Each row is followed by its group and then its class within the group.
[ -8.3  10.4 -12.2  -7.1  10.0   6.4  22.5  -9.4 -28.0   1.3   3.4   4.2
   7.1   3.6  -0.7  -3.1   7.0  -6.2   2.3]
<29>/[45]
[ -2.6 -11.7   5.3   0.5  16.7  -7.9 -20.2  -1.3   7.5   8.3  -4.1  -2.2
  11.8  -6.0   2.1   0.0  -3.6   7.4   3.1]
<19>/[48]
[  4.0  28.5   6.8  -3.5  -3.2   8.7  22.5   7.1  -2.5   8.8  -0.3  24.7
 -21.9  -2.2  -2.8  -3.9  -0.8   0.5   1.0]
<21>/[38]
[ -7.1   2.2   0.9  14.8  -7.5 -22.4  32.6  -1.3  24.1  32.1  -1.0   1.5
  14.5 -24.5  -6.5   6.8 -17.5   0.9   8.9]
<19>/[48]
[-10.6 -30.1  16.1   4.5   3.0  -2.4 -13.9   3.9  37.7  12.4  -5.4  -8.6
  18.0  -5.9 -17.3   6.1  -1.4   1.0   0.3]
<19>/[44]
[  5.3  -9.7  -2.9   5.2  -1.6  -3.8  15.0  -2.5 -15.4   8.9  -9.5   8.5
   1.9  -4.9  -2.8  -0.5  -2.0  -3.5  -3.0]
<19>/[48]
[ -2.8   9.3   7.6  10.5 -21.7 -16.5  19.7   2.0  26.5  30.5   0.0  -3.0
  14.0 -10.3  -2.0  -1.1  -6.2  14.3   3.7]
<19>/[48]
[ -7.3  11.0  -7.4  -8.3  18.2 -13.3   8.0 -12.1 -18.3   5.9  -2.0   5.3
   4.5  -0.9   1.7   5.4  -3.9  -6.7   3.1]
<29>/[45]
[ -3.8  17.7 -13.5  -1.5   8.8   3.9  12.6 -15.6 -25.2   2.4  -2.4   1.8
  14.6  -3.8   4.8  -2.9  11.2  -3.3  -3.5]
<29>/[45]
[ -6.8  42.7   1.5  12.9 -29.3   1.9  62.5   1.9   5.5  26.2   3.1  22.7
  23.7  -2.2   1.1  -7.8  -4.3   5.6   1.4]
<21>/[38]
[ -3.4   5.1   7.7   2.9 -15.0 -17.1  10.8   6.8  44.6  15.8 -18.5 -10.1
  33.2 -24.5   0.6   9.3 -11.6   8.3   3.0]
<19>/[48]
[  2.9  15.6  -4.1   3.8  23.2  11.5   3.9   7.8 -20.8  13.5   2.8  41.7
 -26.4  -4.6  -8.5 -12.3  -8.0  -0.2  -1.1]
<21>/[38]
[ -4.0 -12.6  -7.7 -14.1  29.6  10.7  -7.0 -20.3 -20.5  -1.6  -2.5  12.6
   0.1  10.5  -8.8  -0.3   3.7  -5.9  -2.4]
<29>/[45]
[ -5.6  39.2  12.6  11.2  -5.0  -4.2  50.6  13.8 -10.2  16.0   4.0   9.5
  -9.3   1.6   1.0  -6.1  -3.7  -3.2   3.2]
<21>/[33]
[ -0.7  26.7   8.3   2.7 -10.2   7.0  40.2   8.0 -22.9  10.1   1.2  12.2
 -21.5  -6.3  -2.5  -6.1   1.0  -9.0  -1.6]
<21>/[38]
[ -1.6   8.0 -10.8   7.2 -31.1  19.7  56.0  -1.5  -1.1  15.1   1.9   0.6
  -5.1   3.0   1.5   3.3   0.8  -5.0  -0.9]
<21>/[57]
[  5.0 -10.2   4.4   1.8  10.1  12.1  17.0   6.1 -36.8  -1.8   1.7   8.6
 -27.5   7.8  -3.1 -12.8  -4.6  -9.6  -5.3]
<21>/[57]
[-12.6   0.5  -2.3  17.1 -13.2  -4.6  20.1   3.6  54.9  35.6  -0.1  -8.8
  17.5 -15.8  -2.6   0.7  -2.6   4.7   8.7]
<19>/[44]
[-10.2  11.9 -13.2   1.8  38.3  20.6 -18.4 -23.0 -34.9  -1.5   0.0  25.4
  -7.7  -2.0   1.5  -3.3   2.2   1.7   3.2]
<29>/[42]
[ -0.2   7.5  -8.9  -8.2  43.5   6.3 -32.4 -19.6 -49.0   0.4   4.4  21.4
  -2.1  -8.4  -0.8 -12.5  -1.6   1.5  -5.0]
<29>/[42]
[-11.2  50.6   9.1   6.6 -25.8   7.8  41.3  14.6  16.3   7.5   4.3  19.1
 -10.6   3.6  -5.8   1.3 -12.6  -1.5   2.0]
<21>/[33]
[  9.8  17.8 -13.8  -3.0  13.9  15.1  16.0 -26.5 -35.3  -5.6  -1.4  15.5
 -15.3   6.7   7.2 -10.2   0.7  -3.5   1.4]
<29>/[42]
[  5.8 -22.4   8.5   3.1  16.7  -1.7 -20.4   3.1   7.2   7.4  -2.6   5.4
 -21.9  -3.5  -2.6   1.2  -9.4   6.0   3.1]
<19>/[44]
